Below are the code and all the weights of a small trained network. Each question names an input and a target symbol and asks about switching units off, where a switched-off unit gives its printed mean instead of its output.

import numpy as np


def w(rows, s, z=0):
    codes = np.array(rows[::2]) - 128.0
    scale = np.full(codes.shape[1], s)
    scale[-1] = z or s
    return codes * scale


def norm(h):
    return h / np.sqrt((h * h).mean(-1, keepdims=True) + 1e-5)


def f(y):
    return np.maximum(y, 0)


def softmax(a):
    e = np.exp(a - a.max(-1, keepdims=True))
    return e / e.sum(-1, keepdims=True)


def log_softmax(a):
    a = a - a.max(-1, keepdims=True)
    return a - np.log(np.exp(a).sum(-1, keepdims=True))


def net(x, mask):
    ids = ['ΛΣΦΨαβγεηθμξ'.index(c) for c in x.split()]
    T = len(ids)
    res = E[ids] + P[:T]
    r = norm(res)
    for j in range(2):
        rows = slice(2 * j, 2 * j + 2)
        q, k, v = (r @ M[0][rows].T for M in (Q, K, V))
        z = softmax(np.where(np.tri(T) > 0, q @ k.T / 2**0.5, -1e9)) @ v
        o = O[0][rows]
        res = res + np.where(mask[j], z, o[:, -1]) @ o[:, :-1]
    y = f(norm(res) @ A[0][:, :-1].T + A[0][:, -1])
    res = res + np.where(mask[2:10], y, B[0][:, -1]) @ B[0][:, :-1]
    return log_softmax(norm(res)[-1] @ U[:, :-1].T + U[:, -1])


Q, K, V, O, A, B = {}, {}, {}, {}, {}, {}
E = w([
[81,99,60,144,122],'Λ',
[100,188,162,160,170],'Σ',
[102,148,115,145,86],'Φ',
[162,127,69,139,115],'Ψ',
[163,208,132,153,175],'α',
[162,194,149,175,193],'β',
[138,140,112,128,129],'γ',
[117,86,8,117,162],'ε',
[115,150,150,125,141],'η',
[184,133,118,155,73],'θ',
[117,129,74,145,76],'μ',
[214,130,89,111,135],'ξ',
],0.015)
P = w([
[147,182,115,2,128],'0',
[170,192,124,200,109],'1',
[132,106,71,174,152],'2',
[126,88,112,64,140],'3',
[145,189,120,194,107],'4',
[134,107,70,175,160],'5',
[82,122,180,91,149],'6',
[127,192,107,185,96],'7',
[135,104,63,174,161],'8',
[77,119,196,97,158],'9',
],0.011)
Q[0] = w([
[80,202,227,25,51],'h1',
[40,89,95,22,189],'h1',
[152,150,4,254,124],'h2',
[98,61,22,234,200],'h2',
],0.008)
K[0] = w([
[152,51,159,248,144],'h1',
[65,13,127,113,147],'h1',
[131,188,97,116,102],'h2',
[103,201,105,1,124],'h2',
],0.012)
V[0] = w([
[18,2,230,123,142],'h1',
[122,126,230,145,44],'h1',
[208,41,235,106,59],'h2',
[36,234,137,153,44],'h2',
],0.005)
O[0] = w([
[211,120,140,132,38,2],'h1',
[160,43,128,212,160,111],'h1',
[195,130,106,220,188,104],'h2',
[47,101,255,147,13,156],'h2',
],0.0067,0.0079)
A[0] = w([
[115,5,106,125,107,193],'n1',
[112,164,185,129,112,139],'n2',
[107,150,98,123,88,167],'n3',
[149,64,119,166,127,60],'n4',
[75,109,159,165,136,130],'n5',
[105,169,100,149,92,118],'n6',
[175,165,114,170,120,106],'n7',
[121,84,134,49,79,253],'n8',
],0.014,0.0037)
B[0] = w([
[165,143,205,139,99,218],'n1',
[131,85,147,75,143,221],'n2',
[86,168,131,115,215,244],'n3',
[140,130,136,148,163,154],'n4',
[171,59,164,139,69,242],'n5',
[111,110,59,115,104,254],'n6',
[137,146,147,77,106,207],'n7',
[152,142,254,100,183,246],'n8',
],0.0091,0.0053)
U = w([
[82,214,152,2,175,170],'Λ',
[101,169,221,134,121,155],'Σ',
[177,56,191,131,87,217],'Φ',
[99,161,97,131,143,12],'Ψ',
[79,126,67,137,139,105],'α',
[87,167,78,109,128,53],'β',
[98,163,90,130,130,41],'γ',
[154,175,93,106,144,37],'ε',
[149,203,94,151,30,252],'η',
[166,123,99,245,195,236],'θ',
[45,146,114,140,33,159],'μ',
[106,176,62,113,137,110],'ξ',
],0.0098,0.0031)

Each question gives the input, a string of symbols that net reads in full, and the target symbol t.
The units are the heads (2 rows each of Q, K, V and O) and the neurons (one row each of A and B). Each row of codes is followed by its name. A weight is (code - 128) times the scale printed after its matrix; where a second scale follows, it is the last column's (O, A, B and U).
mask holds one flag per unit, heads first, then neurons. A switched-off unit (its flag False) gives its mean, the last column of its rows in O or B, instead of its output. The means were averaged over made-up inputs and are rounded, as every weight is.
A unit's drop is (log p(t) with every unit on - log p(t) with that unit switched off) / (log p(t) with every unit on - log p(t) with every unit switched off).
The circuit of an input: a set's keep is (log p(t) with only the set's units on - log p(t) with every unit switched off) / (log p(t) with every unit on - log p(t) with every unit switched off). Starting from all 10 units, units are removed one at a time, each time the one whose removal leaves the highest keep (on an exact tie, the one counted first), for as long as the keep stays at least 0.8.
circuit, biggest first: the units of the circuit, biggest drop first
most important unit: the unit with the biggest drop
k most important neurons: the k neurons with the biggest drops, biggest first
which heads matter: for each layer, one digit per head in row order, 1 if its drop is at least 0.15 and else 0, layers parted by /
input Φ θ μ Φ Σ ε, target Φ: circuit, biggest first	h2, n1
input μ Σ η Λ ε Φ β Φ θ, target μ: circuit, biggest first	h2, n8
input Λ μ Λ, target Λ: circuit, biggest first	h2, h1, n8
input θ Λ θ, target θ: which heads matter	11
input Λ θ ξ, target Λ: circuit, biggest first	h2, n5
input Σ θ θ, target Σ: which heads matter	01
input Φ θ α θ β Λ, target Φ: circuit, biggest first	n1, n5
input θ μ Σ γ θ θ Λ θ η, target θ: which heads matter	01
input η η θ Φ θ θ, target η: circuit, biggest first	n8, n7, n1, n5
input η θ θ θ μ Λ Σ θ η, target Φ: circuit, biggest first	n5, n3
input θ Λ Λ α η γ, target θ: circuit, biggest first	h2, n3
input ξ Φ θ Σ θ θ θ θ η θ, target Φ: which heads matter	00
input Φ Φ Λ Σ Σ Σ, target Φ: circuit, biggest first	n5, h2, n3
input θ Σ θ θ Λ ε, target θ: which heads matter	01
input θ θ Λ, target θ: which heads matter	01
input Λ Σ θ, target Λ: circuit, biggest first	h2, n3
input θ η η θ, target Σ: which heads matter	00
input Φ Λ Σ θ θ α, target Φ: circuit, biggest first	h2, n5, n3, h1
input Φ θ γ, target Φ: circuit, biggest first	h2, n5
input θ α η θ θ θ θ Σ μ, target θ: most important neuron	n1
input Λ β Σ θ η μ, target Λ: 2 most important neurons	n8, n3
input μ Λ Σ θ ε θ θ θ Σ θ, target Φ: 2 most important neurons	n5, n3
input μ θ ξ η Φ Λ θ γ, target μ: 3 most important neurons	n8, n5, n6
input θ θ μ η Σ ε, target θ: most important unit	n1
